Below are the code and all the weights of a small trained network. Each question names an input and a target symbol and asks about switching units off, where a switched-off unit gives its printed mean instead of its output.

import numpy as np


def w(rows, s, z=0):
    codes = np.array(rows[::2]) - 128.0
    scale = np.full(codes.shape[1], s)
    scale[-1] = z or s
    return codes * scale


def f(y):
    return np.maximum(y, 0)


def softmax(a):
    e = np.exp(a - a.max(-1, keepdims=True))
    return e / e.sum(-1, keepdims=True)


def log_softmax(a):
    a = a - a.max(-1, keepdims=True)
    return a - np.log(np.exp(a).sum(-1, keepdims=True))


def net(x, mask):
    ids = ['αβγδζηθλπστφω'.index(c) for c in x.split()]
    T = len(ids)
    res = E[ids] + P[:T]
    u = 0
    for l in range(2):
        r = res
        for j in range(3):
            rows = slice(3 * j, 3 * j + 3)
            q, k, v = (r @ M[l][rows].T for M in (Q, K, V))
            z = softmax(np.where(np.tri(T) > 0, q @ k.T / 3**0.5, -1e9)) @ v
            o = O[l][rows]
            res = res + np.where(mask[u + j], z, o[:, -1]) @ o[:, :-1]
        u += 3
        y = f(res @ A[l][:, :-1].T + A[l][:, -1])
        res = res + np.where(mask[u : u + 12], y, B[l][:, -1]) @ B[l][:, :-1]
        u += 12
    return log_softmax(res[-1] @ U[:, :-1].T + U[:, -1])


Q, K, V, O, A, B = {}, {}, {}, {}, {}, {}
E = w([
[155,188,168,93,156,119,109,131],'α',
[192,185,174,94,142,86,116,125],'β',
[90,117,158,117,153,207,114,135],'γ',
[120,193,73,142,162,125,252,199],'δ',
[103,94,147,157,65,185,130,186],'ζ',
[178,76,170,164,90,82,158,69],'η',
[109,169,137,97,160,171,85,139],'θ',
[216,142,133,184,140,26,125,85],'λ',
[145,72,120,53,73,135,155,192],'π',
[142,102,95,72,134,62,146,69],'σ',
[50,205,201,81,77,119,130,104],'τ',
[108,92,66,95,94,88,79,113],'φ',
[105,164,227,122,87,112,55,221],'ω',
],0.02)
P = w([
[167,137,115,125,125,221,145,164],'0',
[167,127,109,125,104,175,147,159],'1',
[163,123,115,124,91,133,132,148],'2',
[134,117,126,118,83,98,113,128],'3',
[113,112,141,113,78,68,109,132],'4',
[83,114,179,90,82,37,104,151],'5',
[54,104,190,87,85,24,88,139],'6',
[33,98,203,84,91,2,55,132],'7',
],0.0093)
Q[0] = w([
[215,89,148,94,115,121,102,39],'0.h1',
[86,69,58,174,237,116,206,125],'0.h1',
[134,156,91,205,167,130,175,78],'0.h1',
[111,148,72,126,204,189,69,96],'0.h2',
[137,168,108,129,40,32,169,176],'0.h2',
[137,213,121,182,167,87,75,128],'0.h2',
[175,160,109,139,159,194,146,69],'0.h3',
[100,123,125,174,100,255,123,103],'0.h3',
[215,99,148,121,164,164,12,69],'0.h3',
],0.0088)
K[0] = w([
[135,90,137,103,98,92,87,91],'0.h1',
[127,151,88,116,253,122,184,124],'0.h1',
[134,150,136,190,219,109,135,96],'0.h1',
[165,167,128,134,189,154,133,120],'0.h2',
[121,103,145,139,46,102,130,135],'0.h2',
[162,158,192,160,80,146,166,155],'0.h2',
[173,155,98,155,145,178,108,106],'0.h3',
[140,152,141,109,108,181,107,176],'0.h3',
[103,86,95,142,145,158,168,88],'0.h3',
],0.011)
V[0] = w([
[121,57,209,178,100,124,161,78],'0.h1',
[72,105,123,180,50,50,254,242],'0.h1',
[135,102,64,142,175,99,124,222],'0.h1',
[154,96,140,180,55,112,98,198],'0.h2',
[130,115,191,165,107,151,188,124],'0.h2',
[161,204,146,148,157,91,143,154],'0.h2',
[182,140,184,119,57,110,174,153],'0.h3',
[130,187,77,112,61,73,105,120],'0.h3',
[132,103,169,97,83,107,159,103],'0.h3',
],0.0064)
O[0] = w([
[102,96,118,169,116,164,150,113,139],'0.h1',
[99,97,135,142,166,151,28,1,255],'0.h1',
[228,94,155,113,145,116,68,79,146],'0.h1',
[101,137,155,90,80,181,110,131,206],'0.h2',
[110,167,183,127,94,105,170,115,133],'0.h2',
[133,110,157,95,230,102,157,207,136],'0.h2',
[139,119,184,113,40,104,120,96,227],'0.h3',
[119,154,142,100,162,55,87,113,211],'0.h3',
[137,107,177,78,107,182,136,78,192],'0.h3',
],0.0068,0.0059)
A[0] = w([
[158,80,63,70,130,151,95,118,154],'0.n1',
[110,93,129,163,120,173,54,167,206],'0.n2',
[160,202,87,104,160,98,95,109,253],'0.n3',
[186,165,127,122,129,127,94,147,170],'0.n4',
[171,190,128,254,169,62,123,90,168],'0.n5',
[99,140,72,99,136,66,144,88,77],'0.n6',
[212,176,137,83,131,66,171,37,160],'0.n7',
[112,126,153,181,197,128,127,113,116],'0.n8',
[146,107,130,102,164,171,99,109,69],'0.n9',
[21,119,132,166,122,203,134,137,197],'0.n10',
[87,129,111,98,227,171,168,216,172],'0.n11',
[113,145,63,138,53,139,85,101,109],'0.n12',
],0.0085,0.0028)
B[0] = w([
[117,184,93,17,120,167,127,181,163],'0.n1',
[198,190,241,124,73,48,156,72,156],'0.n2',
[120,167,186,68,138,186,185,165,186],'0.n3',
[101,183,129,138,185,178,173,170,158],'0.n4',
[187,142,166,56,187,184,64,40,197],'0.n5',
[134,192,139,56,144,79,130,139,164],'0.n6',
[121,90,125,96,140,153,175,148,249],'0.n7',
[70,154,191,43,136,86,189,114,136],'0.n8',
[195,110,99,82,179,118,201,118,139],'0.n9',
[143,166,117,90,160,147,159,17,151],'0.n10',
[3,70,119,161,200,224,47,86,138],'0.n11',
[104,127,193,98,202,179,76,144,157],'0.n12',
],0.0066,0.014)
Q[1] = w([
[99,86,69,199,126,82,91,121],'1.h1',
[128,191,134,11,129,139,66,107],'1.h1',
[111,174,166,47,130,149,167,63],'1.h1',
[149,134,188,55,102,157,86,54],'1.h2',
[199,72,105,163,74,162,95,167],'1.h2',
[171,149,142,80,83,176,86,123],'1.h2',
[144,115,1,143,134,123,172,239],'1.h3',
[86,176,91,129,134,55,86,87],'1.h3',
[69,97,41,245,72,152,76,219],'1.h3',
],0.0079)
K[1] = w([
[111,205,67,161,178,160,214,113],'1.h1',
[100,124,180,133,43,114,149,115],'1.h1',
[130,2,114,120,77,119,26,96],'1.h1',
[66,125,95,92,108,31,82,121],'1.h2',
[110,217,61,135,139,127,166,207],'1.h2',
[98,114,207,100,109,25,118,146],'1.h2',
[131,154,90,169,108,235,113,163],'1.h3',
[107,121,194,143,84,157,62,177],'1.h3',
[179,114,113,188,149,198,177,142],'1.h3',
],0.0089)
V[1] = w([
[54,102,73,123,232,93,170,156],'1.h1',
[117,25,47,103,84,183,155,135],'1.h1',
[134,60,120,202,97,84,244,35],'1.h1',
[147,84,95,94,178,82,154,80],'1.h2',
[165,3,108,125,142,165,116,136],'1.h2',
[55,111,111,60,76,145,79,122],'1.h2',
[63,80,131,122,103,109,147,140],'1.h3',
[235,108,111,90,115,108,167,150],'1.h3',
[31,137,72,39,117,86,224,158],'1.h3',
],0.0078)
O[1] = w([
[207,88,109,200,151,127,90,185,9],'1.h1',
[136,72,195,42,60,180,59,175,93],'1.h1',
[122,55,195,188,109,177,234,102,40],'1.h1',
[135,160,96,50,255,181,172,133,159],'1.h2',
[112,127,207,161,181,236,73,219,91],'1.h2',
[195,133,143,149,105,244,100,133,203],'1.h2',
[136,162,40,161,146,210,163,244,112],'1.h3',
[66,168,103,145,194,114,93,108,180],'1.h3',
[107,56,72,45,140,160,183,176,208],'1.h3',
],0.0069,0.015)
A[1] = w([
[194,113,89,132,171,132,160,68,123],'1.n1',
[112,110,197,100,159,124,100,192,187],'1.n2',
[129,132,147,214,121,127,168,171,117],'1.n3',
[114,102,127,80,98,87,100,109,194],'1.n4',
[156,88,125,89,166,105,132,156,161],'1.n5',
[218,120,136,153,208,89,147,132,16],'1.n6',
[146,3,87,125,159,146,169,129,70],'1.n7',
[61,164,103,152,74,80,122,125,72],'1.n8',
[152,2,249,130,165,152,178,140,155],'1.n9',
[77,185,158,174,111,159,191,83,68],'1.n10',
[90,130,53,137,197,94,151,103,253],'1.n11',
[84,128,70,155,166,143,58,208,46],'1.n12',
],0.0094,0.0025)
B[1] = w([
[64,2,136,117,147,131,129,125,206],'1.n1',
[111,208,78,238,133,106,110,95,197],'1.n2',
[218,124,70,134,67,58,69,186,129],'1.n3',
[143,146,95,189,156,157,173,134,250],'1.n4',
[122,128,122,166,204,150,194,116,218],'1.n5',
[194,105,56,161,178,125,134,94,181],'1.n6',
[156,121,160,115,67,147,58,196,175],'1.n7',
[74,43,73,114,164,177,150,138,169],'1.n8',
[104,170,71,227,115,130,134,98,167],'1.n9',
[185,61,138,106,137,48,111,236,204],'1.n10',
[142,138,210,191,63,115,73,168,242],'1.n11',
[84,138,84,97,84,103,91,202,148],'1.n12',
],0.0075,0.016)
U = w([
[39,54,143,113,200,218,137,125,125],'α',
[120,127,150,210,98,204,181,66,211],'β',
[189,162,95,74,106,192,109,27,169],'γ',
[161,111,95,118,103,125,69,112,41],'δ',
[119,86,53,112,70,79,118,57,83],'ζ',
[116,107,222,142,106,219,16,84,192],'η',
[254,203,157,172,96,136,210,149,167],'θ',
[92,115,149,147,121,131,68,133,3],'λ',
[177,186,168,156,113,121,149,159,63],'π',
[244,83,200,67,101,123,110,207,139],'σ',
[38,132,177,144,146,70,125,53,203],'τ',
[174,50,208,30,76,150,173,79,105],'φ',
[212,73,109,148,170,149,111,70,84],'ω',
],0.005,0.0034)

Each question gives the input, a string of symbols that net reads in full, and the target symbol t.
The units are the heads (3 rows each of Q, K, V and O) and the neurons (one row each of A and B). Each row of codes is followed by its name. A weight is (code - 128) times the scale printed after its matrix; where a second scale follows, it is the last column's (O, A, B and U).
mask holds one flag per unit, layer by layer, with each layer's heads first. A switched-off unit (its flag False) gives its mean, the last column of its rows in O or B, instead of its output. The means were averaged over made-up inputs and are rounded, as every weight is.
A unit's drop is (log p(t) with every unit on - log p(t) with that unit switched off) / (log p(t) with every unit on - log p(t) with every unit switched off).
The circuit of an input: a set's keep is (log p(t) with only the set's units on - log p(t) with every unit switched off) / (log p(t) with every unit on - log p(t) with every unit switched off). Starting from the 12 units with the biggest drops (on a tie, the unit counted first), units are removed one at a time, each time the one whose removal leaves the highest keep (on an exact tie, the one counted first), for as long as the keep stays at least 0.8.
units of the circuit, in order: the units of the circuit, biggest drop first
k most important neurons: the k neurons with the biggest drops, biggest first
k most important neurons of layer l: the k neurons of layer l with the biggest drops, biggest first
which heads matter: for each layer, one digit per head in row order, 1 if its drop is at least 0.15 and else 0, layers parted by /
input λ τ γ γ ω, target ζ: which heads matter : 000 / 110
input α λ σ, target α: units of the circuit, in order : (1.h2 1.n1)
input λ ζ π π γ λ τ, target φ: which heads matter : 001 / 011
input λ δ λ δ, target τ: units of the circuit, in order : (1.h2 1.h3)
input λ λ λ σ λ λ, target ω: units of the circuit, in order : (1.n6 1.h1 0.h2)
input τ λ η π λ, target γ: which heads matter : 110 / 100
input λ λ η δ ζ λ α, target φ: most important neuron of layer 0 : (0.n2)
input σ ζ σ σ α λ σ, target φ: which heads matter : 100 / 100
input β τ λ λ λ λ ω σ, target ζ: 2 most important neurons : (0.n2 1.n8)
input π σ γ λ θ λ φ, target γ: which heads matter : 010 / 010
input σ ζ λ π, target γ: units of the circuit, in order : (1.n11 1.n1 1.n10)
input α σ σ, target α: 3 most important neurons : (1.n5 1.n10 1.n1)
input ζ θ δ λ λ σ δ σ, target φ: 2 most important neurons : (0.n6 0.n2)
input σ β ζ σ θ λ, target φ: which heads matter : 110 / 100
input γ λ ζ, target φ: 2 most important neurons : (1.n10 0.n2)
input β λ η π ω λ, target ζ: units of the circuit, in order : (1.h2 0.n2 1.h1 0.n7)
input ζ λ δ β, target φ: which heads matter : 010 / 100
input λ σ λ, target α: which heads matter : 000 / 001
input τ λ δ β λ λ ω β, target ζ: units of the circuit, in order : (1.h2 1.h1 0.n2)
input γ σ λ σ η λ, target β: which heads matter : 000 / 100
input λ λ λ λ σ τ, target ζ: which heads matter : 100 / 010
input π λ λ, target η: 2 most important neurons of layer 0 : (0.n5 0.n3)
input π φ γ θ γ λ θ, target γ: 2 most important neurons of layer 1 : (1.n11 1.n1)
input λ τ φ δ λ γ, target τ: most important neuron of layer 1 : (1.n7)
input π λ ω α δ, target τ: most important neuron of layer 0 : (0.n2)
input λ σ λ π η δ ω, target ζ: which heads matter : 000 / 110
input β δ ω λ δ ζ τ τ, target φ: most important neuron : (1.n10)
input σ θ σ σ, target σ: 2 most important neurons of layer 0 : (0.n5 0.n6)
